Below are the code and all the weights of a small trained network. Each question names an input and a target symbol and asks about switching units off, where a switched-off unit gives its printed mean instead of its output.

import numpy as np


def w(rows, s, z=0):
    codes = np.array(rows[::2]) - 128.0
    scale = np.full(codes.shape[1], s)
    scale[-1] = z or s
    return codes * scale


def norm(h):
    return h / np.sqrt((h * h).mean(-1, keepdims=True) + 1e-5)


def f(y):
    return y / 2 * (1 + np.tanh(0.7978845608 * (y + 0.044715 * y**3)))


def softmax(a):
    e = np.exp(a - a.max(-1, keepdims=True))
    return e / e.sum(-1, keepdims=True)


def log_softmax(a):
    a = a - a.max(-1, keepdims=True)
    return a - np.log(np.exp(a).sum(-1, keepdims=True))


def net(x, mask):
    ids = ['βεμστφψω'.index(c) for c in x.split()]
    T = len(ids)
    res = E[ids] + P[:T]
    u = 0
    for l in range(2):
        r = norm(res)
        for j in range(2):
            rows = slice(2 * j, 2 * j + 2)
            q, k, v = (r @ M[l][rows].T for M in (Q, K, V))
            z = softmax(np.where(np.tri(T) > 0, q @ k.T / 2**0.5, -1e9)) @ v
            o = O[l][rows]
            res = res + np.where(mask[u + j], z, o[:, -1]) @ o[:, :-1]
        u += 2
        y = f(norm(res) @ A[l][:, :-1].T + A[l][:, -1])
        res = res + np.where(mask[u : u + 4], y, B[l][:, -1]) @ B[l][:, :-1]
        u += 4
    return log_softmax(norm(res)[-1] @ U[:, :-1].T + U[:, -1])


Q, K, V, O, A, B = {}, {}, {}, {}, {}, {}
E = w([
[176,143,94,76,114,88,65,191],'β',
[130,155,244,70,220,111,119,97],'ε',
[185,182,131,114,132,5,100,97],'μ',
[80,39,123,91,121,59,67,122],'σ',
[168,122,140,99,173,156,32,109],'τ',
[41,165,154,110,191,61,145,184],'φ',
[31,101,83,142,179,55,64,185],'ψ',
[130,168,44,50,180,54,32,143],'ω',
],0.017)
P = w([
[254,83,106,134,219,166,199,142],'0',
[203,33,154,171,212,96,182,162],'1',
[198,89,158,109,187,112,211,201],'2',
[150,63,140,131,168,117,176,188],'3',
[177,118,134,89,144,153,175,194],'4',
[110,61,148,152,147,145,130,151],'5',
[141,147,125,76,110,160,166,185],'6',
[110,121,130,122,111,160,126,160],'7',
[95,164,115,86,84,178,147,171],'8',
[68,121,141,126,82,175,102,146],'9',
[62,158,130,102,51,173,116,157],'10',
[48,175,129,103,39,200,109,146],'11',
[25,142,195,160,22,113,49,142],'12',
[58,226,179,48,28,165,56,176],'13',
],0.0091)
Q[0] = w([
[185,133,108,169,1,152,252,70],'0.h1',
[180,57,81,168,95,120,143,62],'0.h1',
[75,174,196,49,187,99,123,168],'0.h2',
[144,82,161,212,64,149,224,57],'0.h2',
],0.0094)
K[0] = w([
[177,60,107,127,233,105,155,133],'0.h1',
[152,111,57,108,178,166,204,134],'0.h1',
[70,180,157,132,41,128,29,107],'0.h2',
[215,39,14,169,224,154,255,127],'0.h2',
],0.0073)
V[0] = w([
[132,101,106,110,83,138,167,176],'0.h1',
[114,129,190,159,40,150,172,82],'0.h1',
[159,1,60,74,116,131,78,138],'0.h2',
[150,152,51,171,97,78,146,112],'0.h2',
],0.0089)
O[0] = w([
[115,161,140,88,111,93,159,37,86],'0.h1',
[143,151,24,109,140,139,108,49,1],'0.h1',
[101,99,119,78,155,121,160,149,165],'0.h2',
[166,133,128,137,125,138,245,73,52],'0.h2',
],0.011,0.0095)
A[0] = w([
[149,71,139,99,144,60,201,130,162],'0.n1',
[164,159,48,47,83,134,136,150,74],'0.n2',
[65,30,135,178,113,105,76,251,177],'0.n3',
[254,55,45,43,162,207,131,100,6],'0.n4',
],0.0059,0.0021)
B[0] = w([
[241,100,184,168,143,175,53,2,142],'0.n1',
[184,127,229,88,145,109,194,88,121],'0.n2',
[208,177,81,146,127,88,235,140,252],'0.n3',
[102,29,84,242,167,65,112,48,119],'0.n4',
],0.0085,0.013)
Q[1] = w([
[189,137,190,74,108,185,181,231],'1.h1',
[234,147,24,101,41,193,175,61],'1.h1',
[135,41,179,254,233,100,174,140],'1.h2',
[114,147,59,119,132,154,162,50],'1.h2',
],0.0066)
K[1] = w([
[46,179,155,117,85,55,131,126],'1.h1',
[147,104,199,150,189,136,220,140],'1.h1',
[129,143,105,63,109,192,171,128],'1.h2',
[254,49,186,128,198,90,165,172],'1.h2',
],0.0099)
V[1] = w([
[142,84,116,210,179,205,165,126],'1.h1',
[54,170,108,70,146,176,169,106],'1.h1',
[65,103,170,162,170,99,166,121],'1.h2',
[162,152,254,67,146,166,145,107],'1.h2',
],0.0097)
O[1] = w([
[10,149,123,148,123,128,109,154,42],'1.h1',
[167,94,202,162,168,72,95,198,2],'1.h1',
[150,200,105,176,148,138,65,66,180],'1.h2',
[150,76,110,157,82,129,69,124,241],'1.h2',
],0.014,0.0073)
A[1] = w([
[206,160,64,74,153,107,229,112,55],'1.n1',
[57,197,76,172,127,44,146,150,54],'1.n2',
[183,43,128,115,37,3,105,84,2],'1.n3',
[176,189,187,75,127,122,100,119,169],'1.n4',
],0.0064,0.0009)
B[1] = w([
[78,122,189,186,164,140,94,36,244],'1.n1',
[122,130,158,21,87,112,86,43,164],'1.n2',
[22,235,209,7,74,171,79,121,200],'1.n3',
[2,121,71,112,121,88,212,101,255],'1.n4',
],0.0068,0.005)
U = w([
[247,115,205,128,63,127,253,164,143],'β',
[64,130,100,117,154,112,175,203,251],'ε',
[129,250,153,166,174,149,182,150,81],'μ',
[187,184,139,163,137,107,36,144,81],'σ',
[165,169,83,152,65,129,64,207,175],'τ',
[232,76,105,50,197,80,152,87,60],'φ',
[212,158,84,164,79,175,161,37,147],'ψ',
[107,57,131,64,98,97,127,96,52],'ω',
],0.0071,0.0023)

Each question gives the input, a string of symbols that net reads in full, and the target symbol t.
The units are the heads (2 rows each of Q, K, V and O) and the neurons (one row each of A and B). Each row of codes is followed by its name. A weight is (code - 128) times the scale printed after its matrix; where a second scale follows, it is the last column's (O, A, B and U).
mask holds one flag per unit, layer by layer, with each layer's heads first. A switched-off unit (its flag False) gives its mean, the last column of its rows in O or B, instead of its output. The means were averaged over made-up inputs and are rounded, as every weight is.
A unit's drop is (log p(t) with every unit on - log p(t) with that unit switched off) / (log p(t) with every unit on - log p(t) with every unit switched off).
The circuit of an input: a set's keep is (log p(t) with only the set's units on - log p(t) with every unit switched off) / (log p(t) with every unit on - log p(t) with every unit switched off). Starting from all 12 units, units are removed one at a time, each time the one whose removal leaves the highest keep (on an exact tie, the one counted first), for as long as the keep stays at least 0.8.
units of the circuit, in order: the units of the circuit, biggest drop first
unit that matters most: the unit with the biggest drop
k most important neurons: the k neurons with the biggest drops, biggest first
top k neurons in layer l: the k neurons of layer l with the biggest drops, biggest first
which heads matter: for each layer, one digit per head in row order, 1 if its drop is at least 0.15 and else 0, layers parted by /
input β ω ω ε ψ τ ε, target ε: units of the circuit, in order : [1.n4, 0.h2]
input τ ψ τ μ, target ψ: units of the circuit, in order : [1.h1]
input ψ ω ω ω τ ε β ε ε ω ω τ, target β: which heads matter : 00 / 11
input ε β μ, target ψ: which heads matter : 00 / 10
input ε β μ β, target ψ: 3 most important neurons : [0.n1, 1.n1, 0.n3]
input ω ω β τ ε ω ε β σ ω ψ, target β: which heads matter : 00 / 10
input ω τ σ τ σ ε ω σ ω ε ε, target σ: which heads matter : 11 / 10
input ε ε τ ω ω ε ε ω σ ψ, target φ: top 2 neurons in layer 1 : [1.n2, 1.n4]
input ε ω β ε, target ω: 3 most important neurons : [0.n1, 0.n3, 1.n4]
input ψ φ ψ ε ε σ, target τ: which heads matter : 00 / 01
input μ ψ ω ε ω σ, target β: units of the circuit, in order : [0.n3, 1.h2]
input ε ω β ε φ ε ψ ε ψ μ σ, target ψ: units of the circuit, in order : [0.n3, 0.h2, 0.h1]
input ψ μ σ τ ε β β ψ, target ω: top 2 neurons in layer 1 : [1.n2, 1.n1]
input τ ε ω ε ε β ε ω ε ε, target τ: unit that matters most : 0.h2
input β ε ω σ ω ε ε μ ψ, target ψ: which heads matter : 01 / 00
input τ ψ τ, target ε: units of the circuit, in order : [1.h1, 0.h2]
input ω ε ω ψ μ ε β μ β ψ ε σ ε, target φ: units of the circuit, in order : [1.h1, 0.h1]
input ω φ μ ε ε ε, target σ: which heads matter : 01 / 00
input ψ ε ε ε ε σ, target τ: which heads matter : 00 / 00
input ε ω ε ψ ε σ ω ω σ ε, target φ: which heads matter : 10 / 10
input ω φ ε ε ε ε ω ω μ ψ, target ψ: which heads matter : 11 / 00
input μ σ ψ ψ ψ, target μ: units of the circuit, in order : [1.h2]
input ψ μ ε ε τ, target τ: which heads matter : 01 / 10
input ω ω ω β, target β: which heads matter : 00 / 00
input ε ω ε ε τ ψ φ ω τ ε ε ε σ ω, target φ: which heads matter : 10 / 11
input ψ τ ε ε ε ε ω ε μ ε β ε μ ε, target ψ: units of the circuit, in order : [0.h2, 0.h1]
input ε μ ψ ε ε σ ω φ ω ω ω β, target β: unit that matters most : 1.h1
input ω ω ε β ε ω σ β ω τ, target β: which heads matter : 00 / 10
input μ ε ω μ μ φ ε ε ε ψ τ ε, target ε: 2 most important neurons : [1.n4, 0.n3]
input ψ ε μ β, target ψ: 3 most important neurons : [1.n1, 0.n1, 0.n3]
